Below are the code and all the weights of a small trained network. Each question names an input and a class and asks about switching units off, where a switched-off unit gives its printed mean instead of its output.

import numpy as np


def w(rows, s, z=0):
    codes = np.array(rows[::2]) - 128.0
    scale = np.full(codes.shape[1], s)
    scale[-1] = z or s
    return codes * scale


def f(y):
    return np.maximum(y, 0)


def log_softmax(a):
    a = a - a.max(-1, keepdims=True)
    return a - np.log(np.exp(a).sum(-1, keepdims=True))


def net(x, mask):
    res = np.array(x, float).reshape(1, 3) / 4 @ E
    y = f(res @ A[0][:, :-1].T + A[0][:, -1])
    res = res + np.where(mask, y, B[0][:, -1]) @ B[0][:, :-1]
    return log_softmax(res[-1] @ U[:, :-1].T + U[:, -1])


A, B = {}, {}
E = w([
[126,185,173,101,194,169,81,166,109,226,91],'x0',
[55,134,15,180,226,126,64,74,247,118,84],'x1',
[154,232,143,186,147,170,197,28,203,86,12],'x2',
],0.011)
A[0] = w([
[179,206,211,125,42,206,182,210,52,173,101,127],'neuron 1',
[159,83,160,82,4,53,188,160,58,86,197,173],'neuron 2',
[145,159,160,226,177,121,176,2,230,69,34,56],'neuron 3',
[59,98,91,117,175,107,74,221,128,184,170,215],'neuron 4',
[170,172,191,69,173,133,112,161,53,237,105,76],'neuron 5',
[81,152,73,134,125,149,88,55,224,104,95,195],'neuron 6',
[158,149,174,77,175,196,144,148,90,183,116,26],'neuron 7',
[197,111,162,91,153,136,132,153,130,198,171,129],'neuron 8',
[63,116,100,135,194,89,79,181,128,169,130,123],'neuron 9',
[179,92,207,133,186,128,123,152,78,205,62,3],'neuron 10',
],0.0079,0.0037)
B[0] = w([
[173,132,132,159,122,93,229,69,96,68,146,214],'neuron 1',
[208,43,118,193,99,84,160,187,68,83,145,231],'neuron 2',
[147,124,172,162,148,162,254,74,244,130,52,254],'neuron 3',
[85,124,106,164,168,155,78,158,143,144,175,204],'neuron 4',
[146,101,101,127,134,93,112,182,78,89,190,197],'neuron 5',
[110,158,78,91,113,144,145,108,239,200,104,224],'neuron 6',
[145,140,156,176,70,127,157,166,43,126,92,167],'neuron 7',
[118,128,82,149,167,131,76,177,110,105,119,170],'neuron 8',
[143,131,74,97,155,138,127,183,183,172,150,181],'neuron 9',
[150,105,106,109,98,114,160,155,59,150,144,165],'neuron 10',
],0.0091,0.019)
U = w([
[65,117,198,119,138,107,33,97,88,133,72,58],'0',
[116,142,182,39,100,170,102,121,99,133,134,18],'1',
[86,160,182,29,86,135,72,92,87,115,104,2],'2',
[176,87,127,179,120,119,140,158,18,88,157,214],'3',
[95,156,150,105,108,159,94,76,99,146,159,32],'4',
[79,104,88,145,175,146,2,157,140,185,174,227],'5',
[142,203,131,115,152,161,96,177,76,204,97,26],'6',
[136,165,136,167,145,163,185,34,175,136,63,166],'7',
],0.0093,0.0048)

Each question gives the input, the list of numbers given to net, and the class t.
The units are the neurons (one row each of A and B). Each row of codes is followed by its name. A weight is (code - 128) times the scale printed after its matrix; where a second scale follows, it is the last column's (A, B and U).
mask holds one flag per neuron, in row order. A switched-off neuron (its flag False) gives its mean, the last column of its row in B, instead of its output. The means were averaged over made-up inputs and are rounded, as every weight is.
A unit's drop is (log p(t) with every unit on - log p(t) with that unit switched off) / (log p(t) with every unit on - log p(t) with every unit switched off).
The circuit of an input: a set's keep is (log p(t) with only the set's units on - log p(t) with every unit switched off) / (log p(t) with every unit on - log p(t) with every unit switched off). Starting from all 10 units, units are removed one at a time, each time the one whose removal leaves the highest keep (on an exact tie, the one counted first), for as long as the keep stays at least 0.8.
circuit, biggest first: the units of the circuit, biggest drop first
top k neurons: the k neurons with the biggest drops, biggest first
drop of u: that unit's drop, to one decimal
input [-3,8,-3], class 5: circuit, biggest first => (neuron 1)
input [3,6,-1], class 5: top 2 neurons => (neuron 1; neuron 3)
input [-3,2,-5], class 5: top 2 neurons => (neuron 1; neuron 4)
input [0,-5,5], class 3: top 2 neurons => (neuron 6; neuron 3)
input [1,0,-6], class 5: top 2 neurons => (neuron 1; neuron 4)
input [1,-2,2], class 3: top 2 neurons => (neuron 3; neuron 6)
input [7,1,2], class 3: top 3 neurons => (neuron 5; neuron 3; neuron 6)
input [1,2,-7], class 5: drop of neuron 3 => 0.0
input [7,0,-1], class 3: drop of neuron 6 => 0.4
input [4,2,-6], class 5: drop of neuron 10 => 0.0
input [7,-4,6], class 3: drop of neuron 5 => 0.1
